Each row is followed by its class.
[-38   4  -5   4   4   6  13   5  13  -1   6   2  10 -13  19  12 -12   5
 -22   1  20  -6  -9  37   3   1 -13   1   4  17  16  40 -16  -9   3  -1
   8  -5  -1   5   4   7   0  18   5 -10  20 -15   3  -2 -16  12  35 -15
  18  -8  -7 -10  -4   5  19  -1   4   8  -4   8   1  -2   4   1  -1   0] : Rifal
[-22  -2   8  -1   6  -3  13   0  15   1   2   0   5  -8  11   7  -3  -1
 -17   0  18  -4  -8  25   4  -3  -7   0   3   3  20  13 -15  -6  -2  -1
   4  -9  -4  -1   4 -11  -3  16   5  -3   8   5   4  24 -15   9  20  -9
  11  -6  -2  -6  -3  -2  39   5   3   3  -3   4   5  -5  -4  -8  -3   0] : Rifal
[ -2  10 -12   6   1   5  12  -2   2  -3   0 -40  22  -5   2  -7  11  -1
  -8  -1 -50 -12  -1  37   0  12  -1   4  -8  13 -55  -1  -6  -3   1 -13
   0  -3   6  14  -8  -1  -7  11  -2  22 -22  -3  -4  14 -20 -17 -18  12
   1  -1   6   0  10  -4 -38   7   4   0   5  -3  14  -6  19 -13  -3   3] : firi
[-15 -15   2   8  -1  10   8   6 -10  -2  26  19   9  -1   5   8 -22  -2
   6   0  51  -6 -10  15  -6   6  -6   1  -2  -5  29  22  10 -10   5   4
   9  -8  -8   4   7  11  -2   7  -4 -10  17  -2   5  16  -6 -16  24 -16
  -8   3 -20  -3  -2  12  36   0   0   6   8   0   3  -5  14 -13  10   3] : vivaz
[-29  -5 -11   8   2   2   8   0   5  -2   2   3   8  -7  15  12  -9   3
  -8   0  23  -2 -15  46   6   2 -20  -3  -4   8   0  22  -5 -13   4   0
  12  -8  -8   4   8  10  -4  16   1  -3  12  -1   5  24 -15  -2  31 -14
   2  -6 -14  -5   1   1  42   8  10   7   3   2   5  -4   2 -12   4   3] : Rifal
[ -9   9  -6  -1   4   9   8  -1  13   4   0 -13  15  -5  11   0   8   5
 -14  -1 -28  -5 -13  39 -20  12  -9   9 -11  28  -9  12 -11  -8 -15  -1
   3  -9   2 -35   0  -6  -8  30   2   6 -18   8   2  41 -38 -11  -6  -2
  -1   0  -5  -4  -4 -12   2  -3   8   3   0   5  16  -8  27  -7   1   9] : firi
[-29   1 -13  11   5   3  16  -6   2  -3   3   3  14  -7  12   9 -18   3
 -13  -1  16   3 -15  42   8   1 -11  -3  -1   6 -26  23  -9  -5   3  -7
   0  -7  -6  14   8   4  -2   8   3   2   6  -9   3  11 -14   8  27  -8
  12  -3  -7  -6   1   8  27  10   3   4   1  -1   6  -5  -6 -15  -2   0] : Rifal
[-23 -10  -8  13  -2  -5   6   0  15  -3   7   1   5  -2  14  17 -11   6
 -10  -2  20   0 -11  41   1   4 -13  -3  -4  10   2  26  -7  -4   4   0
   5 -12 -16   3  13   0  -5   2  -1  -4  11   0   4  17 -20   4  25  -3
   2  -4 -13  -7  -6   3  35   3   5   7   3  -2   4   0  -1 -13   6   5] : Rifal
[  4  -9  -4  -1  -1  12  12   6  -4   4  42  18   8   2   8  -1  -6   1
  10   1  -1 -10  -7   8 -29   3   4   6  -1  18  19  37  -9  -1  -8  -8
   2  -6 -10  -1   0 -19  -6  -6   1 -12  -4  -1   1  -4 -10   9   2 -11
   9   5 -19  -9 -12   5 -30  -7  -6   2   6   0  -1  -2  28 -18  28   8] : Zet
[-33  -4  -3  -1   7   9  15  -1  -1  -4   0   9   4 -10  12   3 -14  -1
 -13   2  32   2 -12  22  -1  -2 -10   0   3   2  11  21  -7 -14  -1  -1
   3  -5  -3   2   0  18   3  24   3  -5  21  -6   6  12 -12  11  34 -22
   8  -6  -3  -8   4   7  28   2   4   5  -3  -1   4  -3  -1  -2  -5   1] : Rifal
[-27  -3  -5  -1   7   5  12  -3   3  -1  -2   1   7  -8   9   3  -3   1
  -8   1   9  -2 -11  30   3  -3 -10   0   0   8  -8  14 -12 -11   0  -3
   3  -4   0   6   1   8   2  17   3   0   9  -6   4  12 -11  10  26 -10
  10  -8  -3  -7   2   5  16   5   6   5   0  -3   5  -3   1  -6   2  -1] : Rifal
[ -5 -11 -15   3  -2   8  -6  -3   4  -3  -8   1  -5   1   8   6   9   7
  19   0  -8   2  -9  31 -12   2 -24   5 -10  21 -18   4   0 -12  -2   5
  -4  -4  -6 -20   3  22  -4  17  -2   3   2  -2   3  16 -11  -6  14  -5
 -13  -1  -6 -10  -3  -9 -10  -9  16   8   5 -12   4   8  12   3  22   8] : Zet
[-26  -8   9  -2   4   0  11  -4  12  -2  -8   0   2  -5   6   9   4  -3
  -8   0  28  -7  -6  25  12  -4 -12  -4   6  -4  11   5  -8  -7  11   3
   4  -7  -3   8  -1   3   3  13   3   1  19  -3   6   9  -1   3  32  -5
   7  -8   5  -7   4   3  41   1   3   7  -1  -4   3  -1 -11  -2   1  -1] : Rifal
